Here is a tiny trained network, its code and every weight. The questions are about switching its units off for an input and a class, where a switched-off unit gives its printed mean instead of its output.

import numpy as np


def w(rows, s, z=0):
    codes = np.array(rows[::2]) - 128.0
    scale = np.full(codes.shape[1], s)
    scale[-1] = z or s
    return codes * scale


def f(y):
    return y / 2 * (1 + np.tanh(0.7978845608 * (y + 0.044715 * y**3)))


def log_softmax(a):
    a = a - a.max(-1, keepdims=True)
    return a - np.log(np.exp(a).sum(-1, keepdims=True))


def net(x, mask):
    res = np.array(x, float).reshape(1, 8) / 4 @ E
    y = f(res @ A[0][:, :-1].T + A[0][:, -1])
    res = res + np.where(mask, y, B[0][:, -1]) @ B[0][:, :-1]
    return log_softmax(res[-1] @ U[:, :-1].T + U[:, -1])


A, B = {}, {}
E = w([
[16,195,97,74,127,139,49,33,148],'x0',
[134,131,255,202,128,136,79,100,253],'x1',
[199,243,100,198,126,162,161,66,103],'x2',
[129,128,127,129,129,126,127,129,127],'x3',
[129,130,124,130,127,125,122,133,129],'x4',
[192,157,229,67,130,114,55,116,34],'x5',
[234,65,66,74,127,163,78,65,183],'x6',
[130,132,128,125,128,123,129,131,131],'x7',
],0.0097)
A[0] = w([
[125,107,29,56,130,123,140,155,44,95],'n1',
[221,72,165,154,105,119,223,222,112,37],'n2',
[122,118,78,108,124,124,109,146,80,45],'n3',
[160,111,102,114,146,153,101,127,141,28],'n4',
[62,156,151,95,126,116,131,81,127,89],'n5',
[74,180,93,64,121,134,107,62,111,92],'n6',
[129,121,159,111,101,160,114,118,94,36],'n7',
[63,156,140,108,112,138,62,91,153,54],'n8',
[139,134,167,111,97,137,91,131,92,40],'n9',
[126,123,227,192,119,136,88,120,224,23],'n10',
[77,82,55,169,113,136,174,130,192,42],'n11',
[93,143,112,112,117,133,112,97,125,37],'n12',
[177,84,145,179,108,123,157,172,97,2],'n13',
[152,129,173,114,102,116,80,135,70,35],'n14',
[168,109,125,120,117,114,113,135,145,14],'n15',
[100,123,75,93,121,123,186,160,38,86],'n16',
[79,80,54,168,125,142,179,162,191,63],'n17',
[130,133,112,100,126,124,145,128,115,51],'n18',
[51,178,201,144,148,104,191,180,81,56],'n19',
[45,167,95,90,106,128,69,70,143,70],'n20',
[238,43,81,47,144,166,88,56,169,13],'n21',
[47,153,178,175,129,103,143,172,66,11],'n22',
[179,224,100,184,134,157,162,55,102,3],'n23',
[129,172,78,170,150,124,165,118,161,93],'n24',
[141,155,80,110,116,140,162,111,69,81],'n25',
[165,116,193,65,148,103,73,133,55,91],'n26',
[121,142,140,151,151,176,138,118,114,46],'n27',
[125,113,128,142,140,124,125,114,117,117],'n28',
[158,148,177,112,132,130,89,121,62,68],'n29',
[42,3,149,43,138,89,94,188,152,20],'n30',
[131,129,97,126,147,115,113,140,107,50],'n31',
],0.011,0.0088)
B[0] = w([
[119,96,216,165,138,109,107,80,191,237],'n1',
[154,68,86,114,224,117,143,197,94,238],'n2',
[128,128,170,153,137,125,129,114,164,153],'n3',
[102,120,122,138,107,116,150,143,136,138],'n4',
[135,98,100,131,157,124,144,158,120,161],'n5',
[150,80,114,136,188,123,154,180,119,195],'n6',
[140,141,117,113,129,124,143,105,133,132],'n7',
[157,88,110,141,180,114,145,153,123,171],'n8',
[127,154,125,93,132,127,155,102,126,149],'n9',
[117,80,225,162,146,98,107,60,193,222],'n10',
[98,186,137,49,135,129,158,78,107,211],'n11',
[146,104,118,123,155,130,138,137,128,136],'n12',
[129,108,110,121,190,133,135,162,113,167],'n13',
[106,151,129,86,130,139,159,104,122,167],'n14',
[112,131,112,155,139,135,105,135,133,132],'n15',
[128,102,185,158,129,120,100,84,187,209],'n16',
[103,193,137,44,132,123,181,65,105,223],'n17',
[135,130,135,133,125,134,124,127,152,128],'n18',
[79,104,41,153,60,134,102,114,164,195],'n19',
[149,80,108,105,189,121,161,183,104,195],'n20',
[38,113,37,173,59,113,111,130,156,249],'n21',
[83,114,57,141,76,126,108,115,158,175],'n22',
[196,185,149,163,80,160,69,192,67,204],'n23',
[141,160,149,99,110,138,128,128,98,183],'n24',
[138,117,179,152,117,128,109,124,156,181],'n25',
[92,198,129,52,141,127,194,75,120,216],'n26',
[135,118,122,131,110,117,109,109,113,125],'n27',
[122,124,130,123,126,129,118,131,124,125],'n28',
[103,169,129,70,120,139,162,96,118,181],'n29',
[245,202,158,186,62,181,72,188,46,231],'n30',
[122,121,143,129,121,127,123,127,134,127],'n31',
],0.012,0.014)
U = w([
[118,84,249,178,140,98,114,90,220,43],'0',
[141,66,82,120,225,104,153,192,110,183],'1',
[88,216,135,28,118,109,172,78,116,47],'2',
[60,107,2,183,23,106,110,132,181,123],'3',
[209,202,171,186,51,133,87,178,58,254],'4',
],0.0099,0.00053)

Each question gives the input, the list of numbers given to net, and the class t.
The units are the neurons (one row each of A and B). Each row of codes is followed by its name. A weight is (code - 128) times the scale printed after its matrix; where a second scale follows, it is the last column's (A, B and U).
mask holds one flag per neuron, in row order. A switched-off neuron (its flag False) gives its mean, the last column of its row in B, instead of its output. The means were averaged over made-up inputs and are rounded, as every weight is.
A unit's drop is (log p(t) with every unit on - log p(t) with that unit switched off) / (log p(t) with every unit on - log p(t) with every unit switched off).
The circuit of an input: a set's keep is (log p(t) with only the set's units on - log p(t) with every unit switched off) / (log p(t) with every unit on - log p(t) with every unit switched off). Starting from the 12 units with the biggest drops (on a tie, the unit counted first), units are removed one at a time, each time the one whose removal leaves the highest keep (on an exact tie, the one counted first), for as long as the keep stays at least 0.8.
circuit, biggest first: the units of the circuit, biggest drop first
most important unit: the unit with the biggest drop
k most important neurons: the k neurons with the biggest drops, biggest first
drop of u: that unit's drop, to one decimal
input [8,6,1,4,3,3,2,3], class 1: most important unit	n20
input [2,5,8,7,4,-7,-6,-7], class 4: 3 most important neurons	[n23; n26; n21]
input [7,-6,-4,6,3,7,0,-1], class 1: 2 most important neurons	[n6; n20]
input [4,-7,-8,7,2,-7,-1,0], class 4: 2 most important neurons	[n30; n10]
input [6,3,6,-6,6,1,-4,-7], class 1: circuit, biggest first	[n20; n6]
input [-4,6,8,-8,6,-7,-6,6], class 4: 3 most important neurons	[n23; n26; n21]
input [5,2,0,7,-8,-6,0,4], class 2: 3 most important neurons	[n2; n11; n17]
input [8,-7,-2,3,-1,-1,-4,-8], class 1: 4 most important neurons	[n20; n6; n10; n5]
input [-2,0,-7,1,-3,6,7,8], class 3: 4 most important neurons	[n21; n23; n17; n11]
input [3,2,5,5,-2,7,-8,8], class 3: 4 most important neurons	[n19; n22; n17; n11]
input [0,-2,-8,-2,-2,-7,7,-8], class 4: 2 most important neurons	[n30; n26]
input [-6,2,-6,-1,-5,6,3,-2], class 1: 2 most important neurons	[n2; n17]
input [7,-2,-5,-8,-5,7,6,-2], class 1: 3 most important neurons	[n6; n20; n8]
input [-5,4,-4,-5,-3,6,2,6], class 2: circuit, biggest first	[n26]
input [-6,3,8,-3,-7,-7,-3,-2], class 4: 4 most important neurons	[n23; n26; n24; n29]
input [-4,-5,1,4,0,5,-6,0], class 3: 2 most important neurons	[n19; n22]
input [0,0,-3,5,-1,-2,-1,-6], class 4: 2 most important neurons	[n26; n21]
input [-2,-2,4,-7,4,-8,-6,4], class 2: drop of n17	0.6
input [8,-2,-6,-1,-3,5,-6,2], class 1: drop of n18	0.0
input [-1,-5,2,1,-5,2,4,4], class 0: drop of n1	0.3
input [-8,-7,7,2,-3,6,6,-5], class 1: circuit, biggest first	[n2]
input [-4,-8,0,-8,1,-1,-7,0], class 0: drop of n21	0.1
